Below are the code and all the weights of a small trained network. Each question names an input and a target symbol and asks about switching units off, where a switched-off unit gives its printed mean instead of its output.

import numpy as np


def w(rows, s, z=0):
    codes = np.array(rows[::2]) - 128.0
    scale = np.full(codes.shape[1], s)
    scale[-1] = z or s
    return codes * scale


def norm(h):
    return h / np.sqrt((h * h).mean(-1, keepdims=True) + 1e-5)


def f(y):
    return y / 2 * (1 + np.tanh(0.7978845608 * (y + 0.044715 * y**3)))


def softmax(a):
    e = np.exp(a - a.max(-1, keepdims=True))
    return e / e.sum(-1, keepdims=True)


def log_softmax(a):
    a = a - a.max(-1, keepdims=True)
    return a - np.log(np.exp(a).sum(-1, keepdims=True))


def net(x, mask):
    ids = ['ΛΨβγδεθπτ'.index(c) for c in x.split()]
    T = len(ids)
    res = E[ids] + P[:T]
    u = 0
    for l in range(2):
        q, k, v = (norm(res) @ M[l].T for M in (Q, K, V))
        z = softmax(np.where(np.tri(T) > 0, q @ k.T / 2**0.5, -1e9)) @ v
        res = res + np.where(mask[u], z, O[l][:, -1]) @ O[l][:, :-1]
        u += 1
        y = f(norm(res) @ A[l][:, :-1].T + A[l][:, -1])
        res = res + np.where(mask[u : u + 4], y, B[l][:, -1]) @ B[l][:, :-1]
        u += 4
    return log_softmax(norm(res)[-1] @ U[:, :-1].T + U[:, -1])


Q, K, V, O, A, B = {}, {}, {}, {}, {}, {}
E = w([
[167,143,64,70,99,89],'Λ',
[170,78,144,175,77,5],'Ψ',
[74,147,156,155,137,183],'β',
[143,117,129,133,110,91],'γ',
[142,128,119,67,152,125],'δ',
[76,175,76,155,84,198],'ε',
[115,122,137,168,95,106],'θ',
[187,101,198,140,166,109],'π',
[110,179,66,101,106,175],'τ',
],0.016)
P = w([
[28,230,149,104,144,75],'0',
[173,255,120,178,79,144],'1',
[182,206,98,198,142,157],'2',
[77,130,134,70,214,125],'3',
[147,183,189,78,77,168],'4',
[190,163,106,218,105,174],'5',
[74,82,117,94,203,136],'6',
[174,141,196,91,52,193],'7',
[190,115,109,234,93,189],'8',
[71,36,111,120,178,158],'9',
[156,86,183,119,36,212],'10',
[99,15,89,184,155,174],'11',
[179,43,173,134,35,230],'12',
[125,11,72,143,153,206],'13',
],0.0098)
Q[0] = w([
[81,81,253,139,103,159],'0.h1',
[154,179,225,169,214,124],'0.h1',
],0.005)
K[0] = w([
[113,31,163,80,67,192],'0.h1',
[85,128,1,162,153,102],'0.h1',
],0.0044)
V[0] = w([
[168,135,74,189,202,124],'0.h1',
[113,2,88,99,87,194],'0.h1',
],0.0041)
O[0] = w([
[123,2,145,112,148,146,110],'0.h1',
[162,90,159,11,232,152,1],'0.h1',
],0.008,0.0024)
A[0] = w([
[73,149,130,118,22,146,116],'0.n1',
[108,130,145,117,87,160,252],'0.n2',
[79,109,73,176,205,74,229],'0.n3',
[202,143,161,254,101,115,239],'0.n4',
],0.0076,0.0024)
B[0] = w([
[116,56,194,65,98,134,177],'0.n1',
[254,181,112,73,189,131,167],'0.n2',
[129,137,120,13,221,157,166],'0.n3',
[158,165,99,37,232,160,255],'0.n4',
],0.0071,0.0079)
Q[1] = w([
[121,182,4,169,65,133],'1.h1',
[159,102,132,161,245,140],'1.h1',
],0.031)
K[1] = w([
[93,250,182,104,96,67],'1.h1',
[219,77,151,139,83,185],'1.h1',
],0.017)
V[1] = w([
[68,165,137,120,122,255],'1.h1',
[120,130,214,197,169,150],'1.h1',
],0.022)
O[1] = w([
[211,192,98,175,16,89,74],'1.h1',
[143,253,188,102,143,71,2],'1.h1',
],0.027,0.007)
A[1] = w([
[90,7,145,138,146,173,254],'1.n1',
[231,110,89,83,104,121,182],'1.n2',
[129,200,248,90,201,130,52],'1.n3',
[46,182,99,199,60,240,203],'1.n4',
],0.014,0.0053)
B[1] = w([
[175,209,101,88,128,138,251],'1.n1',
[26,132,177,78,159,39,188],'1.n2',
[213,3,152,50,111,103,164],'1.n3',
[92,104,153,92,130,60,166],'1.n4',
],0.024,0.017)
U = w([
[132,48,28,151,104,159,124],'Λ',
[92,149,203,166,229,156,204],'Ψ',
[152,230,188,187,162,136,196],'β',
[167,194,71,45,146,134,61],'γ',
[94,121,42,2,113,51,8],'δ',
[122,109,109,173,97,120,153],'ε',
[19,107,178,121,148,42,95],'θ',
[193,66,180,81,128,96,92],'π',
[79,15,100,192,75,88,132],'τ',
],0.0098,0.012)

Each question gives the input, a string of symbols that net reads in full, and the target symbol t.
The units are the heads (2 rows each of Q, K, V and O) and the neurons (one row each of A and B). Each row of codes is followed by its name. A weight is (code - 128) times the scale printed after its matrix; where a second scale follows, it is the last column's (O, A, B and U).
mask holds one flag per unit, layer by layer, with each layer's heads first. A switched-off unit (its flag False) gives its mean, the last column of its rows in O or B, instead of its output. The means were averaged over made-up inputs and are rounded, as every weight is.
A unit's drop is (log p(t) with every unit on - log p(t) with that unit switched off) / (log p(t) with every unit on - log p(t) with every unit switched off).
The circuit of an input: a set's keep is (log p(t) with only the set's units on - log p(t) with every unit switched off) / (log p(t) with every unit on - log p(t) with every unit switched off). Starting from all 10 units, units are removed one at a time, each time the one whose removal leaves the highest keep (on an exact tie, the one counted first), for as long as the keep stays at least 0.8.
units of the circuit, in order: the units of the circuit, biggest drop first
most important unit: the unit with the biggest drop
top k neurons: the k neurons with the biggest drops, biggest first
top k neurons in layer l: the k neurons of layer l with the biggest drops, biggest first
input Ψ γ δ τ, target Ψ: units of the circuit, in order	1.h1, 0.n4
input γ ε Ψ θ δ Ψ Ψ Ψ Ψ γ γ, target γ: units of the circuit, in order	1.n1
input Λ π Ψ, target π: units of the circuit, in order	1.h1, 1.n3, 1.n2
input β θ β τ Ψ π τ β ε ε, target β: units of the circuit, in order	0.n4, 1.h1
input Λ Ψ Λ δ β γ β Λ τ θ θ, target θ: top 2 neurons	0.n3, 1.n2
input Ψ τ Ψ, target τ: top 2 neurons	0.n1, 0.n4
input β Ψ Ψ Λ, target β: units of the circuit, in order	0.n4, 1.h1
input Ψ Ψ θ β, target θ: units of the circuit, in order	1.h1, 0.n4, 1.n1, 1.n3
input θ β γ Ψ β τ Ψ β Λ τ, target θ: units of the circuit, in order	1.h1, 0.n4, 1.n1
input γ Ψ Ψ β Ψ β θ Λ γ Ψ Λ, target γ: top 2 neurons	1.n1, 1.n3
input τ τ Ψ θ Ψ β ε Ψ Λ β θ Λ β γ, target β: top 2 neurons in layer 0	0.n1, 0.n4
input β τ γ Ψ θ β Ψ Ψ δ Ψ Ψ Λ π δ, target π: top 2 neurons	0.n1, 1.n3
input Ψ Ψ δ ε θ θ, target θ: top 2 neurons in layer 0	0.n4, 0.n2
input Ψ β Ψ β θ Λ Ψ τ τ Ψ, target τ: top 2 neurons	0.n1, 1.n1
input θ β γ γ, target γ: top neuron in layer 1	1.n1
input Ψ δ Ψ ε Ψ τ τ δ γ Ψ, target γ: top 2 neurons in layer 0	0.n4, 0.n3
input Λ π Λ θ Ψ, target θ: top 2 neurons in layer 0	0.n3, 0.n4
input Ψ Ψ β Ψ β ε τ β Ψ β θ Ψ, target θ: top 4 neurons	0.n1, 1.n2, 1.n1, 0.n2
input Ψ Ψ θ Λ τ θ Ψ θ Ψ Λ β γ Ψ, target γ: top 2 neurons	1.n1, 0.n3
input Λ Λ γ Ψ θ δ τ τ, target Λ: most important unit	1.h1
input τ Λ Ψ Ψ Ψ ε Ψ Λ, target τ: units of the circuit, in order	1.h1, 1.n1
input Ψ γ ε γ δ β Ψ Ψ τ δ, target τ: top 2 neurons	1.n1, 0.n1
input Λ Ψ β Λ Ψ, target Λ: top 2 neurons	0.n3, 0.n2
input Ψ π π θ, target π: top 2 neurons	1.n3, 0.n4
input Ψ τ Ψ Ψ Λ Ψ θ τ γ β, target γ: top 3 neurons	1.n1, 0.n4, 1.n2
input ε β Λ β, target Λ: top 2 neurons in layer 1	1.n2, 1.n1
input τ Λ Ψ β ε τ β, target τ: top neuron	1.n1
